Below is a small trained network, with its code and all its weights. Each question gives an input and a class and asks what happens when units are switched off, that is, made to give their printed mean instead of their output.

import numpy as np


def w(rows, s, z=0):
    codes = np.array(rows[::2]) - 128.0
    scale = np.full(codes.shape[1], s)
    scale[-1] = z or s
    return codes * scale


def norm(h):
    return h / np.sqrt((h * h).mean(-1, keepdims=True) + 1e-5)


def f(y):
    return y / 2 * (1 + np.tanh(0.7978845608 * (y + 0.044715 * y**3)))


def log_softmax(a):
    a = a - a.max(-1, keepdims=True)
    return a - np.log(np.exp(a).sum(-1, keepdims=True))


def net(x, mask):
    res = np.array(x, float).reshape(1, 8) / 4 @ E
    u = 0
    for l in range(4):
        y = f(norm(res) @ A[l][:, :-1].T + A[l][:, -1])
        res = res + np.where(mask[u : u + 5], y, B[l][:, -1]) @ B[l][:, :-1]
        u += 5
    return log_softmax(norm(res)[-1] @ U[:, :-1].T + U[:, -1])


A, B = {}, {}
E = w([
[34,165,199,116,58,185,146,135,137],'x0',
[131,44,133,184,106,105,183,87,138],'x1',
[151,114,156,74,121,155,73,98,146],'x2',
[112,203,100,78,111,181,171,111,166],'x3',
[131,103,66,52,158,153,101,146,148],'x4',
[84,148,105,133,130,118,146,1,94],'x5',
[145,101,115,120,82,138,111,170,55],'x6',
[127,171,142,178,108,169,74,133,92],'x7',
],0.01)
A[0] = w([
[168,81,110,31,195,112,102,117,133,79],'L0N0',
[248,119,2,48,241,124,76,11,166,66],'L0N1',
[183,185,100,99,144,159,128,59,162,3],'L0N2',
[194,101,133,71,147,156,137,88,147,48],'L0N3',
[155,72,111,100,136,192,233,164,145,61],'L0N4',
],0.0088,0.0033)
B[0] = w([
[51,151,74,151,84,54,70,85,190,182],'L0N0',
[189,223,34,130,90,136,4,138,199,254],'L0N1',
[118,60,192,124,118,203,209,184,139,149],'L0N2',
[115,177,48,93,57,93,134,104,133,146],'L0N3',
[254,189,140,133,81,125,129,131,148,153],'L0N4',
],0.0083,0.0099)
A[1] = w([
[157,126,146,178,132,100,183,89,132,127],'L1N0',
[81,194,183,57,173,114,128,160,231,98],'L1N1',
[156,202,115,182,157,204,117,247,70,155],'L1N2',
[81,224,145,96,117,254,152,41,90,2],'L1N3',
[134,182,60,148,217,66,207,83,183,95],'L1N4',
],0.014,0.0036)
B[1] = w([
[121,121,173,59,190,117,179,112,90,181],'L1N0',
[11,4,56,195,100,177,80,179,98,235],'L1N1',
[165,248,150,140,96,16,69,126,177,254],'L1N2',
[18,64,127,145,165,216,107,147,56,246],'L1N3',
[163,221,173,123,232,100,193,118,183,230],'L1N4',
],0.011,0.0082)
A[2] = w([
[207,50,53,34,108,175,181,122,235,14],'L2N0',
[145,137,135,157,5,133,233,234,194,237],'L2N1',
[162,76,151,177,77,105,182,48,153,1],'L2N2',
[76,226,127,155,81,200,127,25,66,77],'L2N3',
[198,139,6,95,201,99,38,78,4,159],'L2N4',
],0.013,0.00081)
B[2] = w([
[129,214,98,202,142,10,118,80,139,187],'L2N0',
[115,225,90,127,198,116,105,100,237,178],'L2N1',
[170,87,187,79,113,127,162,115,84,151],'L2N2',
[115,127,39,162,134,172,205,157,149,203],'L2N3',
[199,64,165,109,78,52,37,64,91,254],'L2N4',
],0.012,0.0091)
A[3] = w([
[63,151,128,93,129,244,70,150,113,34],'L3N0',
[93,175,146,160,22,164,140,114,93,165],'L3N1',
[163,160,111,167,154,132,249,74,147,52],'L3N2',
[136,144,24,98,152,182,73,20,203,136],'L3N3',
[101,69,120,49,135,70,95,42,171,250],'L3N4',
],0.014,0.0027)
B[3] = w([
[86,114,64,177,9,218,173,152,99,204],'L3N0',
[184,130,98,112,217,127,142,214,235,163],'L3N1',
[214,89,72,32,225,187,168,123,187,176],'L3N2',
[99,236,170,225,112,70,122,215,126,247],'L3N3',
[132,90,112,58,78,245,63,154,198,222],'L3N4',
],0.011,0.012)
U = w([
[33,139,55,166,91,213,172,204,103,167],'0',
[67,129,240,116,95,57,181,114,73,1],'1',
[182,135,139,53,212,126,248,100,139,130],'2',
[156,255,93,135,95,38,41,139,192,189],'3',
[169,31,189,60,44,116,106,76,33,89],'4',
],0.011,0.0053)

Each question gives the input, the list of numbers given to net, and the class t.
The units are the neurons (one row each of A and B). Each row of codes is followed by its name. A weight is (code - 128) times the scale printed after its matrix; where a second scale follows, it is the last column's (A, B and U).
mask holds one flag per neuron, layer by layer. A switched-off neuron (its flag False) gives its mean, the last column of its row in B, instead of its output. The means were averaged over made-up inputs and are rounded, as every weight is.
A unit's drop is (log p(t) with every unit on - log p(t) with that unit switched off) / (log p(t) with every unit on - log p(t) with every unit switched off).
The circuit of an input: a set's keep is (log p(t) with only the set's units on - log p(t) with every unit switched off) / (log p(t) with every unit on - log p(t) with every unit switched off). Starting from the 12 units with the biggest drops (on a tie, the unit counted first), units are removed one at a time, each time the one whose removal leaves the highest keep (on an exact tie, the one counted first), for as long as the keep stays at least 0.8.
units of the circuit, in order: the units of the circuit, biggest drop first
most important unit: the unit with the biggest drop
k most important neurons: the k neurons with the biggest drops, biggest first
top k neurons in layer l: the k neurons of layer l with the biggest drops, biggest first
drop when u is switched off: that unit's drop, to one decimal
input [2,8,3,4,0,-4,-2,3], class 2: units of the circuit, in order -> L0N1, L3N2, L1N1, L0N0
input [6,6,-5,-6,-6,-3,6,-8], class 2: most important unit -> L2N1
input [-5,3,2,-1,-6,-3,-4,7], class 4: units of the circuit, in order -> L0N1, L1N4, L3N3, L1N0
input [1,-4,-8,-4,2,-2,1,-7], class 2: 2 most important neurons -> L0N1, L1N4
input [3,8,0,1,6,7,-6,-1], class 2: units of the circuit, in order -> L1N4, L3N2
input [3,6,-2,-1,5,0,1,3], class 2: 2 most important neurons -> L0N1, L2N2
input [3,6,-4,-4,2,-3,-1,1], class 2: 4 most important neurons -> L0N1, L1N3, L1N0, L2N4
input [1,-7,6,7,8,1,6,8], class 0: 2 most important neurons -> L1N3, L3N0
input [-7,2,-5,3,-4,4,8,2], class 4: top 2 neurons in layer 2 -> L2N4, L2N1
input [0,5,3,-7,-3,-5,-1,4], class 1: 4 most important neurons -> L0N1, L2N4, L3N4, L0N0
input [4,-2,-7,-3,-8,-1,-2,-1], class 2: top 2 neurons in layer 1 -> L1N0, L1N1
input [-4,-4,3,-5,-1,-7,3,-4], class 4: top 2 neurons in layer 1 -> L1N4, L1N2
input [4,-7,-8,-2,-5,8,2,6], class 0: drop when L1N3 is switched off -> 0.3
input [3,7,-1,8,-8,7,1,4], class 0: units of the circuit, in order -> L1N3
input [1,-2,-4,4,-8,7,-7,6], class 0: drop when L1N3 is switched off -> 1.0
input [-6,8,-3,-4,-3,-2,1,1], class 4: drop when L0N1 is switched off -> -0.1
input [-2,-4,0,4,-2,7,-8,-4], class 0: drop when L0N2 is switched off -> 0.1
